Here is a tiny trained network, its code and every weight. The questions are about switching its units off for an input and a class, where a switched-off unit gives its printed mean instead of its output.

import numpy as np


def w(rows, s, z=0):
    codes = np.array(rows[::2]) - 128.0
    scale = np.full(codes.shape[1], s)
    scale[-1] = z or s
    return codes * scale


def norm(h):
    return h / np.sqrt((h * h).mean(-1, keepdims=True) + 1e-5)


def f(y):
    return y / 2 * (1 + np.tanh(0.7978845608 * (y + 0.044715 * y**3)))


def log_softmax(a):
    a = a - a.max(-1, keepdims=True)
    return a - np.log(np.exp(a).sum(-1, keepdims=True))


def net(x, mask):
    res = np.array(x, float).reshape(1, 8) / 4 @ E
    u = 0
    for l in range(4):
        y = f(norm(res) @ A[l][:, :-1].T + A[l][:, -1])
        res = res + np.where(mask[u : u + 5], y, B[l][:, -1]) @ B[l][:, :-1]
        u += 5
    return log_softmax(norm(res)[-1] @ U[:, :-1].T + U[:, -1])


A, B = {}, {}
E = w([
[126,121,129,133,125,124,125],'x0',
[129,130,129,128,131,128,127],'x1',
[126,125,127,127,129,123,128],'x2',
[169,86,33,93,135,154,141],'x3',
[77,103,140,140,168,199,4],'x4',
[36,206,52,205,101,138,182],'x5',
[128,126,128,125,122,126,126],'x6',
[129,127,128,132,132,132,130],'x7',
],0.013)
A[0] = w([
[90,177,17,123,162,177,97,3],'0.n1',
[204,42,26,102,156,176,121,99],'0.n2',
[143,154,105,221,2,31,93,202],'0.n3',
[155,77,205,94,172,48,245,209],'0.n4',
[139,69,132,49,152,215,17,101],'0.n5',
],0.0072,0.0076)
B[0] = w([
[125,74,148,190,123,144,176,142],'0.n1',
[77,156,113,40,179,140,115,202],'0.n2',
[148,188,139,98,179,165,152,210],'0.n3',
[181,182,76,130,81,176,71,254],'0.n4',
[105,155,138,135,253,109,116,230],'0.n5',
],0.012,0.0072)
A[1] = w([
[115,142,138,129,89,166,116,165],'1.n1',
[178,94,94,114,191,117,123,85],'1.n2',
[80,30,98,162,151,183,124,2],'1.n3',
[9,118,94,192,119,151,114,82],'1.n4',
[161,119,150,181,146,98,119,125],'1.n5',
],0.014,0.0069)
B[1] = w([
[175,157,135,191,124,104,139,181],'1.n1',
[86,119,127,103,70,147,128,217],'1.n2',
[157,103,114,27,66,144,140,162],'1.n3',
[249,152,136,47,60,171,94,254],'1.n4',
[153,126,205,143,99,57,166,137],'1.n5',
],0.011,0.0052)
A[2] = w([
[119,97,235,151,158,137,31,3],'2.n1',
[156,81,8,52,86,169,149,185],'2.n2',
[103,156,138,65,52,192,82,147],'2.n3',
[115,70,2,181,156,131,250,136],'2.n4',
[235,102,109,128,80,137,110,115],'2.n5',
],0.011,0.0022)
B[2] = w([
[28,117,188,163,138,106,159,210],'2.n1',
[26,57,136,116,135,134,175,254],'2.n2',
[207,105,128,147,53,72,143,215],'2.n3',
[13,113,246,174,168,109,149,163],'2.n4',
[103,130,174,65,67,117,109,202],'2.n5',
],0.014,0.01)
A[3] = w([
[239,141,199,119,100,45,2,108],'3.n1',
[238,204,36,214,146,114,175,1],'3.n2',
[143,102,88,131,83,202,222,103],'3.n3',
[166,223,79,225,154,150,198,69],'3.n4',
[77,27,150,16,112,141,76,102],'3.n5',
],0.0099,0.009)
B[3] = w([
[74,170,237,141,50,7,82,199],'3.n1',
[25,126,71,93,224,174,141,148],'3.n2',
[80,60,198,177,136,99,207,166],'3.n3',
[249,139,41,179,169,73,124,163],'3.n4',
[237,114,27,157,128,193,174,255],'3.n5',
],0.011,0.009)
U = w([
[199,223,211,154,32,67,54,141],'0',
[23,86,223,210,170,129,184,254],'1',
[181,52,61,75,64,202,203,114],'2',
[130,81,71,74,232,202,39,36],'3',
[197,225,39,249,103,80,201,52],'4',
],0.016,0.0066)

Each question gives the input, the list of numbers given to net, and the class t.
The units are the neurons (one row each of A and B). Each row of codes is followed by its name. A weight is (code - 128) times the scale printed after its matrix; where a second scale follows, it is the last column's (A, B and U).
mask holds one flag per neuron, layer by layer. A switched-off neuron (its flag False) gives its mean, the last column of its row in B, instead of its output. The means were averaged over made-up inputs and are rounded, as every weight is.
A unit's drop is (log p(t) with every unit on - log p(t) with that unit switched off) / (log p(t) with every unit on - log p(t) with every unit switched off).
The circuit of an input: a set's keep is (log p(t) with only the set's units on - log p(t) with every unit switched off) / (log p(t) with every unit on - log p(t) with every unit switched off). Starting from the 12 units with the biggest drops (on a tie, the unit counted first), units are removed one at a time, each time the one whose removal leaves the highest keep (on an exact tie, the one counted first), for as long as the keep stays at least 0.8.
units of the circuit, in order: the units of the circuit, biggest drop first
most important unit: the unit with the biggest drop
top k neurons: the k neurons with the biggest drops, biggest first
top k neurons in layer l: the k neurons of layer l with the biggest drops, biggest first
drop when u is switched off: that unit's drop, to one decimal
input [3,-3,-8,-7,7,7,-8,6], class 0: most important unit => 1.n4
input [-1,0,-7,2,-8,8,5,2], class 1: top 2 neurons => 2.n4; 3.n5
input [1,-8,-2,7,8,1,-6,6], class 2: top 3 neurons in layer 0 => 0.n3; 0.n1; 0.n4
input [-8,4,6,3,4,8,8,3], class 2: top 2 neurons => 1.n4; 2.n2
input [7,4,4,0,2,1,2,7], class 0: top 2 neurons => 0.n2; 2.n3
input [-2,1,6,4,5,5,6,3], class 2: top 2 neurons => 1.n4; 2.n2
input [8,-5,0,-4,0,8,-2,7], class 4: top 2 neurons => 0.n3; 2.n5
input [3,-6,-6,0,8,5,0,-3], class 0: top 2 neurons => 2.n3; 3.n1
input [-8,-7,-2,6,1,-5,-1,7], class 3: top 3 neurons => 0.n5; 0.n2; 1.n4
input [5,-8,7,0,4,-8,0,-1], class 1: top 2 neurons in layer 0 => 0.n5; 0.n3
input [6,7,-4,-8,-3,0,-4,-1], class 0: top 2 neurons in layer 3 => 3.n1; 3.n5
input [-3,7,-7,-2,8,-6,-1,0], class 1: drop when 2.n1 is switched off => 0.7
input [-6,-8,7,-7,8,6,5,-3], class 0: drop when 1.n4 is switched off => 0.6
input [7,-8,2,5,6,8,0,0], class 2: units of the circuit, in order => 1.n4
input [-7,-8,-5,3,-8,5,-5,-4], class 1: drop when 2.n4 is switched off => 0.7
